Below are the code and all the weights of a small trained network. Each question names an input and a class and asks about switching units off, where a switched-off unit gives its printed mean instead of its output.

import numpy as np


def w(rows, s, z=0):
    codes = np.array(rows[::2]) - 128.0
    scale = np.full(codes.shape[1], s)
    scale[-1] = z or s
    return codes * scale


def f(y):
    return y / 2 * (1 + np.tanh(0.7978845608 * (y + 0.044715 * y**3)))


def log_softmax(a):
    a = a - a.max(-1, keepdims=True)
    return a - np.log(np.exp(a).sum(-1, keepdims=True))


def net(x, mask):
    res = np.array(x, float).reshape(1, 8) / 4 @ E
    y = f(res @ A[0][:, :-1].T + A[0][:, -1])
    res = res + np.where(mask, y, B[0][:, -1]) @ B[0][:, :-1]
    return log_softmax(res[-1] @ U[:, :-1].T + U[:, -1])


A, B = {}, {}
E = w([
[236,78,84,77,88,32],'x0',
[129,130,127,127,129,130],'x1',
[87,117,55,41,252,110],'x2',
[130,129,129,125,126,135],'x3',
[65,199,57,88,30,87],'x4',
[129,127,127,127,128,130],'x5',
[45,20,200,50,66,100],'x6',
[97,44,33,222,111,141],'x7',
],0.0041)
A[0] = w([
[106,81,156,103,118,120,46],'N0',
[115,110,126,117,132,129,16],'N1',
[112,112,72,70,193,137,61],'N2',
[199,208,71,173,166,154,77],'N3',
[153,143,182,185,49,132,101],'N4',
[215,88,107,101,110,54,83],'N5',
[94,119,68,61,213,129,85],'N6',
[124,84,46,190,127,136,87],'N7',
[5,186,171,166,160,231,105],'N8',
[180,235,225,29,157,99,109],'N9',
[117,105,101,143,145,122,7],'N10',
[212,229,66,168,165,147,126],'N11',
[223,84,106,101,111,36,90],'N12',
[189,145,180,184,3,188,138],'N13',
[250,63,76,65,86,89,118],'N14',
[71,53,174,88,104,102,71],'N15',
[103,129,108,114,159,110,254],'N16',
[217,23,225,178,242,170,109],'N17',
[95,73,126,120,123,109,59],'N18',
[60,147,154,149,150,172,65],'N19',
[179,197,82,180,157,126,135],'N20',
[90,149,80,142,92,105,134],'N21',
[159,212,204,51,144,109,125],'N22',
[159,121,119,124,133,98,27],'N23',
[91,35,18,217,118,128,126],'N24',
[55,224,61,97,43,86,115],'N25',
[110,133,116,116,141,157,12],'N26',
[129,123,133,127,128,93,4],'N27',
[68,190,71,101,72,109,52],'N28',
[91,126,55,51,225,122,108],'N29',
[55,14,187,72,85,111,113],'N30',
],0.0066,0.0043)
B[0] = w([
[132,157,147,126,97,153,104],'N0',
[145,161,141,152,89,148,84],'N1',
[181,158,165,156,97,109,136],'N2',
[103,162,184,92,79,168,180],'N3',
[174,138,161,132,126,84,156],'N4',
[95,185,113,163,141,126,159],'N5',
[192,151,166,145,106,86,167],'N6',
[122,97,142,163,96,160,144],'N7',
[58,211,97,182,165,92,215],'N8',
[112,46,126,212,86,162,200],'N9',
[146,154,138,165,76,146,86],'N10',
[73,141,189,61,111,155,228],'N11',
[84,191,110,169,149,124,176],'N12',
[191,129,170,117,149,47,215],'N13',
[60,180,110,158,171,108,207],'N14',
[119,160,171,104,94,164,145],'N15',
[127,90,135,99,170,90,254],'N16',
[149,139,6,68,52,118,233],'N17',
[122,142,160,141,90,143,107],'N18',
[105,176,120,156,117,124,125],'N19',
[107,128,165,89,124,156,195],'N20',
[127,109,102,118,113,131,150],'N21',
[113,74,119,178,103,144,179],'N22',
[131,175,133,157,92,142,91],'N23',
[113,46,145,196,97,146,205],'N24',
[150,134,43,79,93,126,195],'N25',
[146,169,130,156,90,135,85],'N26',
[142,166,130,154,88,145,82],'N27',
[156,159,83,116,73,134,130],'N28',
[200,145,179,136,122,71,199],'N29',
[86,158,201,60,115,179,205],'N30',
],0.027,0.0033)
U = w([
[85,195,225,54,95,215,88],'0',
[60,254,88,216,197,99,94],'1',
[109,94,121,89,174,83,255],'2',
[175,151,23,81,62,125,85],'3',
[122,55,148,232,90,162,83],'4',
[236,173,195,139,146,47,75],'5',
[112,98,122,91,203,112,201],'6',
],0.0066,0.0042)

Each question gives the input, the list of numbers given to net, and the class t.
The units are the neurons (one row each of A and B). Each row of codes is followed by its name. A weight is (code - 128) times the scale printed after its matrix; where a second scale follows, it is the last column's (A, B and U).
mask holds one flag per neuron, in row order. A switched-off neuron (its flag False) gives its mean, the last column of its row in B, instead of its output. The means were averaged over made-up inputs and are rounded, as every weight is.
A unit's drop is (log p(t) with every unit on - log p(t) with that unit switched off) / (log p(t) with every unit on - log p(t) with every unit switched off).
The circuit of an input: a set's keep is (log p(t) with only the set's units on - log p(t) with every unit switched off) / (log p(t) with every unit on - log p(t) with every unit switched off). Starting from the 12 units with the biggest drops (on a tie, the unit counted first), units are removed one at a time, each time the one whose removal leaves the highest keep (on an exact tie, the one counted first), for as long as the keep stays at least 0.8.
units of the circuit, in order: the units of the circuit, biggest drop first
most important unit: the unit with the biggest drop
k most important neurons: the k neurons with the biggest drops, biggest first
drop of u: that unit's drop, to one decimal
input [8,-3,-5,-6,-7,-6,-4,8], class 1: units of the circuit, in order : (N14)
input [-7,-3,2,2,-5,-2,7,1], class 0: 2 most important neurons : (N30, N15)
input [-5,5,7,1,-2,6,-3,2], class 5: units of the circuit, in order : (N29, N6)
input [8,-8,3,-7,1,7,7,-4], class 1: units of the circuit, in order : (N14, N12)
input [3,-1,4,4,-6,-6,-8,-8], class 0: 3 most important neurons : (N11, N3, N20)
input [4,-3,8,7,7,8,-7,7], class 5: 2 most important neurons : (N29, N6)
input [-3,-3,-7,1,-3,-5,-6,1], class 5: 3 most important neurons : (N13, N4, N30)
input [-6,5,-1,6,8,5,0,4], class 3: 2 most important neurons : (N25, N28)
input [1,-3,0,3,-2,8,1,-4], class 4: units of the circuit, in order : (N9, N22)
input [1,-5,7,0,-3,3,-8,0], class 0: 2 most important neurons : (N11, N3)
input [5,6,-8,1,4,5,0,-6], class 5: 2 most important neurons : (N13, N4)
input [-6,6,5,-1,8,-5,5,2], class 3: 3 most important neurons : (N25, N28, N14)
input [3,2,-8,0,6,-2,-6,2], class 5: 4 most important neurons : (N13, N4, N17, N30)
input [-3,-5,4,-8,8,-3,6,-6], class 3: most important unit : N25
input [4,1,7,-6,-2,6,-6,8], class 4: 2 most important neurons : (N24, N7)
input [4,-4,-2,-1,-2,7,-6,6], class 0: units of the circuit, in order : (N11, N3)
input [3,-7,8,-5,7,-4,2,3], class 5: units of the circuit, in order : (N29, N6)
input [-2,6,4,-4,7,-5,-1,7], class 3: drop of N24 : -0.3
input [-4,3,8,2,7,-4,2,-4], class 5: drop of N29 : 0.7
input [7,-5,0,5,-2,-3,-2,8], class 4: drop of N19 : 0.1
